Below are the code and all the weights of a small trained network. Each question names an input and a class and asks about switching units off, where a switched-off unit gives its printed mean instead of its output.

import numpy as np


def w(rows, s, z=0):
    codes = np.array(rows[::2]) - 128.0
    scale = np.full(codes.shape[1], s)
    scale[-1] = z or s
    return codes * scale


def f(y):
    return y / 2 * (1 + np.tanh(0.7978845608 * (y + 0.044715 * y**3)))


def log_softmax(a):
    a = a - a.max(-1, keepdims=True)
    return a - np.log(np.exp(a).sum(-1, keepdims=True))


def net(x, mask):
    res = np.array(x, float).reshape(1, 7) / 4 @ E
    y = f(res @ A[0][:, :-1].T + A[0][:, -1])
    res = res + np.where(mask, y, B[0][:, -1]) @ B[0][:, :-1]
    return log_softmax(res[-1] @ U[:, :-1].T + U[:, -1])


A, B = {}, {}
E = w([
[129,131,129],'x0',
[108,146,2],'x1',
[129,129,129],'x2',
[177,223,140],'x3',
[128,128,129],'x4',
[40,171,160],'x5',
[126,126,122],'x6',
],0.0092)
A[0] = w([
[105,127,184,109],'N1',
[116,164,130,204],'N2',
[164,208,117,129],'N3',
[54,168,145,104],'N4',
[215,99,111,44],'N5',
[92,131,54,104],'N6',
[175,115,205,113],'N7',
[152,125,74,36],'N8',
[166,200,127,97],'N9',
[125,80,210,254],'N10',
[123,135,50,46],'N11',
[155,199,134,79],'N12',
[68,177,101,105],'N13',
[38,186,156,77],'N14',
[159,204,133,77],'N15',
[129,172,40,92],'N16',
[203,92,121,60],'N17',
[182,242,186,139],'N18',
[6,195,149,44],'N19',
[163,195,131,85],'N20',
],0.011,0.0096)
B[0] = w([
[143,159,179,147],'N1',
[168,126,60,192],'N2',
[82,70,78,176],'N3',
[245,61,148,150],'N4',
[249,57,248,135],'N5',
[54,187,193,168],'N6',
[101,198,174,168],'N7',
[141,115,237,128],'N8',
[84,88,127,156],'N9',
[75,171,62,255],'N10',
[106,145,238,146],'N11',
[57,78,165,145],'N12',
[161,159,177,151],'N13',
[216,93,148,154],'N14',
[78,90,152,148],'N15',
[106,198,212,178],'N16',
[190,109,254,133],'N17',
[100,118,88,213],'N18',
[233,52,152,158],'N19',
[58,31,161,147],'N20',
],0.008,0.0098)
U = w([
[246,71,191,79],'0',
[125,167,69,221],'1',
[130,169,64,205],'2',
[3,11,113,34],'3',
[144,190,60,182],'4',
[99,252,190,2],'5',
[153,182,52,149],'6',
],0.012,0.0093)

Each question gives the input, the list of numbers given to net, and the class t.
The units are the neurons (one row each of A and B). Each row of codes is followed by its name. A weight is (code - 128) times the scale printed after its matrix; where a second scale follows, it is the last column's (A, B and U).
mask holds one flag per neuron, in row order. A switched-off neuron (its flag False) gives its mean, the last column of its row in B, instead of its output. The means were averaged over made-up inputs and are rounded, as every weight is.
A unit's drop is (log p(t) with every unit on - log p(t) with that unit switched off) / (log p(t) with every unit on - log p(t) with every unit switched off).
The circuit of an input: a set's keep is (log p(t) with only the set's units on - log p(t) with every unit switched off) / (log p(t) with every unit on - log p(t) with every unit switched off). Starting from the 12 units with the biggest drops (on a tie, the unit counted first), units are removed one at a time, each time the one whose removal leaves the highest keep (on an exact tie, the one counted first), for as long as the keep stays at least 0.8.
circuit, biggest first: the units of the circuit, biggest drop first
most important unit: the unit with the biggest drop
k most important neurons: the k neurons with the biggest drops, biggest first
drop of u: that unit's drop, to one decimal
input [8,-5,0,-3,3,-6,7], class 6: most important unit -> N10
input [-3,2,2,-5,0,7,-1], class 0: circuit, biggest first -> (N19; N4; N14)
input [0,8,7,-4,0,0,6], class 5: circuit, biggest first -> (N6; N16; N11)
input [-1,4,0,7,-5,-8,1], class 0: 3 most important neurons -> (N5; N10; N17)
input [2,-6,-4,7,-7,7,2], class 0: 4 most important neurons -> (N19; N14; N4; N1)
input [-7,-8,4,-3,7,-5,5], class 5: circuit, biggest first -> (N7; N10)
input [1,6,2,3,-1,0,2], class 5: circuit, biggest first -> (N16; N6)
input [6,7,-5,5,6,-5,-3], class 5: circuit, biggest first -> (N16; N11)
input [2,-8,5,-4,-6,-7,1], class 5: 2 most important neurons -> (N10; N7)
input [-2,8,7,3,-5,0,-5], class 5: circuit, biggest first -> (N16; N6)
input [-1,1,5,0,-5,6,4], class 0: 3 most important neurons -> (N19; N4; N14)
input [1,6,-8,-6,0,8,1], class 0: circuit, biggest first -> (N19; N4; N14)
input [6,4,-3,6,-3,-5,6], class 3: 2 most important neurons -> (N3; N20)
input [-4,-7,8,-4,4,-6,-4], class 2: circuit, biggest first -> (N10)
input [0,6,5,4,1,-8,-7], class 0: circuit, biggest first -> (N5; N10)
input [0,0,2,7,7,-7,0], class 0: 4 most important neurons -> (N5; N10; N17; N6)
input [1,8,2,-5,-5,0,6], class 5: 3 most important neurons -> (N6; N16; N11)
input [5,-7,0,0,4,-3,-2], class 5: 2 most important neurons -> (N7; N3)
input [-3,1,0,-7,3,8,-6], class 0: 3 most important neurons -> (N19; N4; N14)
input [2,-4,4,-5,5,5,7], class 4: most important unit -> N10
input [8,-5,-2,-3,-6,-6,0], class 6: drop of N4 -> 0.1
input [5,-2,7,-6,2,1,3], class 2: drop of N20 -> 0.2
input [-2,4,-4,4,-3,6,-4], class 0: drop of N10 -> 0.3
